In the rows, 128 means zero.
Facts:
q130 -Φ-> q427; q177 -Φ-> q585; q177 -Φ-> q988
q177 -Φ-> q397; q205 -Φ-> q884; q205 -Φ-> q768
q205 -Φ-> q763; q205 -Φ-> q213; q225 -Φ-> q424
q230 -Φ-> q16; q230 -Φ-> q456; q230 -Φ-> q62
q236 -Φ-> q206; q236 -Φ-> q857; q246 -Φ-> q639
q246 -Φ-> q384; q266 -Φ-> q254; q279 -Φ-> q909
q279 -Φ-> q213; q280 -Φ-> q362; q280 -Φ-> q685
q280 -Φ-> q686; q314 -Φ-> q242; q314 -Φ-> q738
q319 -Φ-> q582; q388 -Φ-> q585; q388 -Φ-> q404
q388 -Φ-> q20; q388 -Φ-> q663; q388 -Φ-> q853
q388 -Φ-> q748; q388 -Φ-> q143; q388 -Φ-> q773
q413 -Φ-> q896; q413 -Φ-> q509; q413 -Φ-> q431
q428 -Φ-> q547; q428 -Φ-> q307; q428 -Φ-> q637
q476 -Φ-> q97; q476 -Φ-> q423; q476 -Φ-> q213
q494 -Φ-> q404; q494 -Φ-> q625; q518 -Φ-> q417
q613 -Φ-> q206; q613 -Φ-> q988; q613 -Φ-> q297
q678 -Φ-> q322; q678 -Φ-> q958; q678 -Φ-> q547
q713 -Φ-> q369; q713 -Φ-> q773; q723 -Φ-> q406
q723 -Φ-> q323; q723 -Φ-> q773; q734 -Φ-> q404
q77 -Φ-> q641; q852 -Φ-> q641; q852 -Φ-> q456
q852 -Φ-> q143; q877 -Φ-> q424; q877 -Φ-> q456
q877 -Φ-> q254; q877 -Φ-> q798; q879 -Φ-> q322
q879 -Φ-> q502; q879 -Φ-> q97; q879 -Φ-> q547
q879 -Φ-> q369; q879 -Φ-> q840; q938 -Φ-> q665
q938 -Φ-> q710; q938 -Φ-> q369; q971 -Φ-> q98
q971 -Φ-> q427; q971 -Φ-> q609; q971 -Φ-> q853
q998 -Φ-> q585; q998 -Φ-> q16; q998 -Φ-> q406
q998 -Φ-> q940; q998 -Φ-> q362; q130 -η-> c
q143 -η-> c; q16 -η-> d; q177 -η-> a
q20 -η-> b; q205 -η-> a; q206 -η-> c
q213 -η-> d; q225 -η-> b; q230 -η-> d
q236 -η-> b; q242 -η-> a; q246 -η-> d
q254 -η-> c; q266 -η-> b; q279 -η-> a
q280 -η-> a; q297 -η-> a; q307 -η-> b
q314 -η-> c; q319 -η-> c; q322 -η-> c
q323 -η-> b; q362 -η-> a; q369 -η-> a
q384 -η-> a; q388 -η-> a; q397 -η-> b
q404 -η-> b; q406 -η-> a; q413 -η-> a
q417 -η-> d; q423 -η-> d; q424 -η-> b
q427 -η-> a; q428 -η-> c; q431 -η-> a
q449 -η-> a; q456 -η-> d; q476 -η-> c
q494 -η-> d; q502 -η-> c; q509 -η-> a
q517 -η-> b; q518 -η-> a; q546 -η-> d
q547 -η-> c; q582 -η-> d; q585 -η-> a
q609 -η-> a; q613 -η-> b; q62 -η-> d
q625 -η-> b; q637 -η-> c; q639 -η-> c
q641 -η-> d; q663 -η-> d; q665 -η-> c
q678 -η-> b; q685 -η-> a; q686 -η-> a
q710 -η-> a; q713 -η-> a; q723 -η-> c
q734 -η-> d; q738 -η-> d; q748 -η-> b
q763 -η-> b; q768 -η-> c; q77 -η-> a
q773 -η-> a; q798 -η-> b; q840 -η-> d
q852 -η-> d; q853 -η-> c; q857 -η-> d
q877 -η-> a; q879 -η-> b; q884 -η-> d
q896 -η-> c; q909 -η-> c; q938 -η-> a
q940 -η-> c; q958 -η-> d; q962 -η-> c
q97 -η-> b; q971 -η-> c; q98 -η-> b
q988 -η-> b; q998 -η-> d

Known rows:
q143: [143 122 149 118 116 130 117 112 118 130 130 119 127 101 113  99 137 128
 138  96 136 133 117 119 133 114 130 131 129 138]
q236: [108  96  81 122 136 129 128 132 114 153 104 165 119 122 122 112 108 141
 153 149 130 152 116 171 113 145 138 143 141 145]
q502: [157 126 136 109 143 133 103 119 135 118 122 115 115 100 126 109 133 136
 118 102 143 139 127 113 118 146 123 138 134 130]
q896: [102 122 153 146  90 123 123 139 161  89 123 153 153  87 147  87 147 122
 126  76 149 126 108  77 119 136 130 155 117 165]
q518: [117  94 143 159 143 155  93 137  82  63 112 163  32 122 157 119 119   5
  97 145 173  84 134 183  78 120 147 122 121 154]
q314: [ 87 110 141 162 119 121  93 120 145 126 167 146 114  98 139  94 135 128
 143  87 137 115 114 100 134 150 128 152 135 140]
q625: [137 119 133 106 115 141 147 148 119 156  99  96 122 145 132 100 119 141
 140 135 147 132 124 147  95 102 137 136 120 138]
q734: [128 112 125 148 126 124 123 114 131 145 138 131 118 125 113 115 150 136
 134 157 140 132 153 127 126  96 128 120 119 136]
q686: [148 129 136 105  87 129 142 115 111 137 140 127 113 111 110 100 125 108
 123 138 133 141 124 134 101  99 108 135 128 143]
q279: [112 137  93 112 134 127  96 114 134 144 144 138 100 129 114 111 116  85
  99 142 127 139 139 124 105 134 121 131 161 128]
q909: [122 132 127  97 137 118  89 123 145 131 125 103 134 116 115 115 131 111
 112  91 138 131 131 118 137 154 141 130 156 128]
q213: [119 123 126 102 123 114 118 131 151 136 122  87 141 134 113 130 150 125
 100 142 148 131 163 121 130 142 138 122 133 131]
q853: [151 129 153 121 119 121 117 117 131 133 132 116 128 105 116 102 135 132
 145 100 142 126 119 127 128  98 128 133 130 140]
q427: [161 145 145 111  95 118 143 124 132 146 144 119 114 122 114 101 124 111
 134 144 139 126 129 143  92  65 105 136 129 146]
q384: [109 110 165 104  83 106 124 120 119 181 225  62  80 128 119 110 113 131
 143 125 133  96 129 160 119 159  97 158 146 112]
q546: [124 111 130 134 115 121 127 120 135 136 132 115 124 122 118 117 150 136
 121 149 144 132 152 123 124 122 130 127 118 135]
q958: [154 116 134 115 130 129 131 127 142 122 117  99 119 117 125 124 150 151
 103 153 153 141 162 114 110 138 119 132 114 128]
q840: [150 116 134 113 128 127 131 127 143 126 118  97 122 119 123 124 151 146
 104 152 153 139 162 118 113 134 122 130 116 131]
q609: [160 143 146 111  94 119 145 122 132 145 145 120 115 121 114 101 125 110
 132 142 139 128 130 142  93  67 104 136 128 146]
q517: [117 112 115 115 125 144 133 143 116 153 104 111 111 144 135 101 117 135
 131 136 144 133 125 139  97 128 142 140 125 133]

Rows:
No name comes twice in this set of rows, the named rows included.
[133 115 128 102 114 144 147 147 115 153  97  97 121 142 132 101 119 142
 133 134 147 136 125 144  95 116 136 138 119 135] => q323
[133 122 105 128 115 125 122 105 114 141 149 169  99 105 109 104 117 107
 130 152 124 148 124 143 105 108 109 137 139 144] => q177
[131 113  95 123 161 158 116 140 121 147  98 122  89 143 147 105 112 143
 118 150 145 147 135 129  86 143 131 142 130 124] => q678
[118 120 114 133 101 149 121  97  87 144 151 150  91 116 107  90 124  91
 116 141 121 148 120 114 111 104 118 128 132 132] => q877
[ 83  88 154 146 115 105 106 116 130 185 222  67  86 137 120 124 138 158
 153 140 137  93 155 150 148 165 117 144 136 104] => q246
[ 91 128 119 161  87 130 128 131 149 104 143 188 120 101 144  84 132  95
 111 127 139 135 118  85  90 115 110 157 123 167] => q413
[143 130 109 129 129 137 116 108 118 138 146 154  86 114 120 102 119 108
 115 154 130 144 130 126  94 109 104 137 137 134] => q713
[140 132 136 150 144 121  97 110 138 144 144 142 112 112 118  99 131 125
 157 110 136 121 124 130 128  82 127 129 137 136] => q130
[155 129 115  84  57  63 123  66 146 170 108 101 139 120 136 104 191 185
 132 113 103 129 121  90  32 151 197 157  82 128] => q582
[131 120 133 129 132 127 100 111 126 129 136 133 114 101 121 103 134 125
 137 100 135 132 119 119 131 132 132 134 137 135] => q962
[108  99  88 124 136 134 128 133 113 155 106 156 116 127 125 109 109 139
 149 148 131 149 118 165 110 140 138 142 137 144] => q613
[126 113 149 119 103 143 114 105  97 130 132 115 124 102 107  92 139 117
 129  90 133 138 111 105 142 127 139 125 125 131] => q254
[147 129 106 127 135 140 113 110 122 133 142 153  81 113 125 104 119 110
 110 155 132 148 134 123  88 120 101 140 136 131] => q938
[138 130 133 149 143 123  97 110 133 142 144 143 111 110 119 100 130 126
 153 109 134 125 123 129 131  88 127 130 137 137] => q971

The same elements again, as new rows of numbers:
Known rows:
q280: [185 107 112 111 105 137 159 133 138 111  89 129 127 106 112  92  99 126
 167 168  87 153 209 169 118 109 128 156 161 115 136 116]
q938: [184 103 112 102 105 142 162 136 151 118 100 130 141 122 114 104 103 125
 170 163  80 160 199 147 124  87 119 136 169 111 136 117]
q685: [179 128 114 117 115 124 148 156 145 140  94 138 135  86 109 102 114 125
 145 174 108 144 215 164 117 127 129 157 168  95 148 101]
q424: [137 118  99 115 112 103 156 137 130 136  98 108 102  77 137 127 113 122
 130 180 107 120 213 162 102 128 141 146 168 107 131 109]
q613: [139 102  84 131 120 143 159 130 103 102  81 129 115  82 136 116 121 107
 181 151  79 160 211 163 123  98 107 146 125 109 130 128]
q323: [137 110  88 123 134 111 149 155 131 137  94 124 125  87 140 115 121 115
 139 177 103 143 197 153 111 123 122 138 160  90 137 112]
q798: [138 118  98 116 113 103 155 138 130 138  99 107 104  76 137 127 114 122
 129 181 106 120 214 161 102 127 140 146 168 105 133 108]
q763: [150 104  88 153 125 123 146 154 114 152 103 135  99  92 158 141 123 130
 155 163  83 159 212 133 117 139 141 139 194  82 128 106]
q940: [180 114 113 119 117 112 143 163 139 145  92 125 113  72 135  90 114 117
 130 146 102 131 214 150 110 125 113 127 148  83 130 103]
q322: [177 110 113 107 116 120 145 167 147 155 106 124 127  89 138 108 114 119
 133 140  95 137 203 122 116 100 106 106 158  79 133 105]
q637: [173 111 113 100 115 121 147 165 151 156 108 122 133  90 135 111 116 116
 131 142  96 135 200 119 118  91 101 101 156  80 135 106]
q853: [184 103 109 127 134 110 138 172 143 141  86 130 121  86 141  73 113 118
 132 152 101 145 201 149 109 132 112 124 151  77 129 104]
q502: [179 109 113 112 117 119 145 167 146 155 105 124 126  87 138 107 115 118
 133 141  93 137 206 124 116 102 106 107 160  78 132 104]
q206: [173 126 107 134 117 137 142 166 112 138  84 142 117  52 129 100 128 106
 153 124  96 143 231 151 123 110  93 132 119  79 139 109]
q723: [188  89 111 111 111 127 154 145 138 115  88 117 110  99 141  76 102 118
 151 140  82 143 203 151 110 104 111 120 141 102 118 118]
q547: [176 111 114 106 115 122 146 167 148 155 107 123 129  89 137 108 115 119
 133 140  93 138 203 122 116  98 104 105 158  78 134 106]
q840: [171 108 105 118 129 100 159 161 150 155  98 160 119  88 114 133 101 115
 146 165  89 139 196 136 116  87 126 109 168  82 150 117]
q494: [182  80 102 126 130 104 165 139 144 114  76 155 103 104 119  91  86 115
 164 168  76 151 191 167 110  94 130 124 148 104 133 132]
q738: [159 122 109 142 135  99 165 140 177 163  88 163  91  87 106 117 131 124
 134 144  90 157 208 169  93  98 120 128 167  85 138 138]
q884: [184 100 104 156 126 105 153 159 127 159  93 171  84  84 133 136 102 129
 158 158  76 153 216 137 116 120 149 123 193  76 139 111]

Rows:
No name comes twice in this set of rows, the named rows included.
[181 117 112 118 111 136 155 145 145 130  94 136 129 102 114 100 109 129
 160 164  90 159 208 158 117 110 127 152 172 101 140 112] => q449
[194  83 112 125 103 135 154 145 129 128  97 124  98 106 152  98 102 127
 162 130  65 153 210 130 116 104 119 112 165  97 113 115] => q476
[178 104 104 140 127 105 156 159 135 157  96 167  99  87 124 135 101 123
 152 161  81 148 208 135 117 106 138 117 182  80 143 115] => q423
[137 107  81 134 120 150 160 131  96 102  80 134 116  77 134 120 126 104
 185 146  78 161 215 165 124  91 103 147 118 109 132 131] => q236
[172 106 103 131 139  93 153 161 146 144  83 162 110  81 114 106 100 114
 143 173  97 141 199 160 110 111 131 128 158  84 149 117] => q663
[174 101 105 128 125 104 164 145 144 136  84 156 100  89 116 112  96 119
 156 161  82 145 200 157 110  93 130 124 158  94 140 125] => q546
[188 102 110 114 112 137 157 138 143 109  88 134 131 114 116  85 100 125
 170 169  85 161 203 167 119 110 126 152 162 112 135 116] => q388
[171 111 106 126 126  91 159 153 141 145  85 156 102  73 112 116  99 114
 139 172 100 130 205 163 109 109 136 130 158  90 148 116] => q16
[178  88 104 123 120 104 169 135 138 117  80 152  97  94 116 101  87 115
 161 166  78 140 200 167 109  90 131 127 148 107 135 129] => q998
[133 121  84 134 132 126 150 154 113 131  87 134 123  67 134 123 130 107
 155 162 101 149 212 158 118 117 111 147 139  89 142 115] => q988
[183  89 114  97 105 133 159 144 146 127 102 115 124 110 139  99 103 117
 153 134  76 143 196 124 117  75 102 101 148  99 122 120] => q428
[132 113  90 107 129 120 154 155 141 150 111 119 140  98 137 140 124 115
 142 172  96 143 189 127 118  93 112 117 167  88 141 113] => q307
[164 126  96 144 129 121 157 158 112 137  77 179 109  47 103 128 117 100
 167 147  93 147 226 161 125  91 109 135 122  82 159 122] => q857

